Q:
[[-0.56 -1.19 -3.19  2.42  1.12  2.30  0.80 -1.12 -1.60  1.73  2.25  0.26
  -1.63  1.25  6.01]
 [ 2.09 -0.98 -2.44 -0.77 -0.49  3.38 -1.52  1.97  2.23 -2.26  3.59 -3.92
   2.83  4.32  0.91]
 [-1.12 -0.97 -0.52  1.19 -2.91 -2.08 -1.38 -1.21 -0.86 -1.03 -5.06  0.47
  -2.73 -1.08 -3.48]
 [ 6.11 -0.97  3.23 -1.44 -2.34  1.60  0.06  2.59 -1.35 -2.27  2.86  0.82
  -2.32  1.44  2.40]
 [-0.15  0.23 -2.66  1.48 -1.74 -2.58 -1.27  2.41  4.05  2.28  1.83 -3.83
   3.57  1.50 -3.80]
 [ 2.08  2.69 -1.92 -2.07  5.61  2.17 -0.79 -0.09 -1.47 -1.89  3.18 -0.32
   0.21  3.22  0.93]]
A: -3.48

Q:
[[ 1.58  0.16 -1.76 -2.03  1.71 -3.54  6.43  0.76 -3.26]
 [ 1.59  2.23 -0.30  2.71 -0.32 -0.63  1.56 -0.03 -0.77]
 [-2.20 -1.64  0.22  3.51  3.23 -1.40  0.46 -2.42  0.98]
 [-1.38  0.63  1.09 -1.47 -0.86  3.13 -0.47 -0.24 -2.24]
 [-0.27 -1.22  1.77  0.61 -1.54  2.89 -1.84  1.48 -0.10]
 [-1.36 -4.32 -0.39 -3.23 -0.57 -0.80 -2.01  2.21  0.62]
 [-0.18  0.18 -1.38 -2.65  2.21 -1.14 -5.28 -0.10 -1.80]
 [-2.23  2.90  2.67  1.19 -0.30  0.81  0.17 -1.65 -4.22]
 [-4.87 -1.93  0.79  0.27 -2.92  0.57  1.15 -1.67  1.74]]
A: 0.98

Q:
[[ 0.06  2.21 -3.36 -5.65 -3.52 -6.33 -0.75  1.62 -1.68 -0.50  1.94  4.85
   1.23 -0.09 -5.66]
 [ 0.01 -5.46 -3.60  0.67  1.77 -3.50 -0.66  1.82 -4.83 -0.37 -2.56  5.06
   0.81 -3.21  3.07]
 [-0.66  1.58 -3.47 -4.79 -2.37  0.99  3.60  1.93 -1.62 -5.12  1.49 -2.21
   6.34 -3.61 -1.49]
 [-3.13 -2.92 -0.46  2.39 -3.91 -2.50  2.86  1.19 -1.39 -2.86  0.88 -4.57
  -4.93 -3.88 -0.89]
 [-1.76 -4.55 -4.37  3.70 -0.88 -2.85  3.91 -0.10 -0.05 -4.53 -3.28 -1.35
  -4.79  5.86 -5.62]
 [-1.55  4.65  1.79 -5.66 -2.87  3.70  6.07 -0.91  1.90 -2.07  1.27 -0.25
   0.34 -1.16  1.87]
 [-2.15  2.65  3.37 -5.66  0.42  3.92  2.56 -3.60 -3.51 -1.85 -4.06 -4.11
  -1.59 -3.09 -3.20]
 [ 2.62  5.64 -1.95 -2.90 -1.10 -4.64  3.32  0.00  4.17 -3.31 -5.64  0.76
   1.75  4.15 -5.12]
 [-4.24  4.39  2.13  5.14  2.70  3.25 -3.95  4.26  3.53  4.39  3.60  2.18
   4.81 -4.35  4.35]
 [ 1.43 -4.05 -1.20 -6.07 -3.24 -0.52 -2.07 -1.52 -3.22 -0.71 -6.05  3.66
   0.04 -3.16 -2.28]]
A: -1.49

Q:
[[ 0.13 -2.14 -1.97 -5.66  1.40 -0.23  0.19  0.95  2.87  0.14]
 [ 0.39  0.36  0.68  0.75 -0.16  0.11  1.22 -0.43 -0.44  0.02]
 [-0.09  2.30 -1.33  4.37  0.12 -2.17 -1.76  0.90 -2.29  2.43]
 [-0.85 -1.92 -0.92 -2.35  0.66 -0.55 -0.40  0.49  2.15  0.73]
 [ 0.21 -1.91 -1.69 -5.72  1.34 -0.43 -0.25  1.31  2.32  0.30]
 [ 2.26 -2.79 -1.96  2.25 -0.70  0.36 -1.02  1.40 -4.55  0.00]]
A: 2.43

Q:
[[ 3.62 -1.21  1.95 -1.07 -0.74  0.42 -0.01  2.04 -0.57  0.45  0.49  1.16
  -0.06]
 [ 1.71 -0.94  1.88 -1.58 -0.61 -0.14  0.31  2.47 -1.64  0.10  0.09  1.77
  -0.28]
 [ 1.29 -1.23  0.26 -1.05  1.14 -0.21  0.65 -0.15  0.14 -1.81  0.15  1.27
  -0.25]
 [-0.22 -0.12 -0.11 -0.10  0.08 -0.05  0.13 -0.02 -0.21 -0.26 -0.11  0.14
  -0.02]
 [ 4.78 -1.90  0.84 -0.37  0.44  0.71  0.12  0.16  0.75 -0.87  0.76  0.60
   0.00]
 [ 4.89 -1.80  1.23 -0.57 -0.21  0.94  0.03  0.64  0.86 -0.29  0.65  0.58
   0.19]
 [ 2.87 -1.21  1.14 -0.85 -0.10  0.35  0.17  0.95  0.03 -0.33  0.35  0.92
  -0.02]
 [ 2.62 -1.43  0.80 -0.43 -0.69  0.58  0.18  1.30 -1.12 -0.11  0.01  0.68
   0.04]
 [ 0.93 -0.88 -0.21 -0.60  0.98  0.09  0.48 -0.92  1.15 -1.54  0.06  0.54
   0.04]]
A: -0.25

Q:
[[ 1.38 -0.05  1.65  1.70  0.71  1.33 -1.81]
 [-0.85  0.08 -0.83 -1.00 -2.96 -1.46  0.65]
 [ 1.68 -0.33  1.87  2.00  2.42  1.91 -1.71]
 [-1.61  0.14 -1.87 -1.78  1.05 -1.71  2.26]
 [-2.23 -0.17 -2.10 -2.27  1.13 -2.35  2.37]
 [ 3.55  0.30  2.98  3.27 -0.03  4.91 -3.25]
 [ 0.25  0.01  0.60  0.56 -1.01 -0.56 -0.58]]
A: -1.71
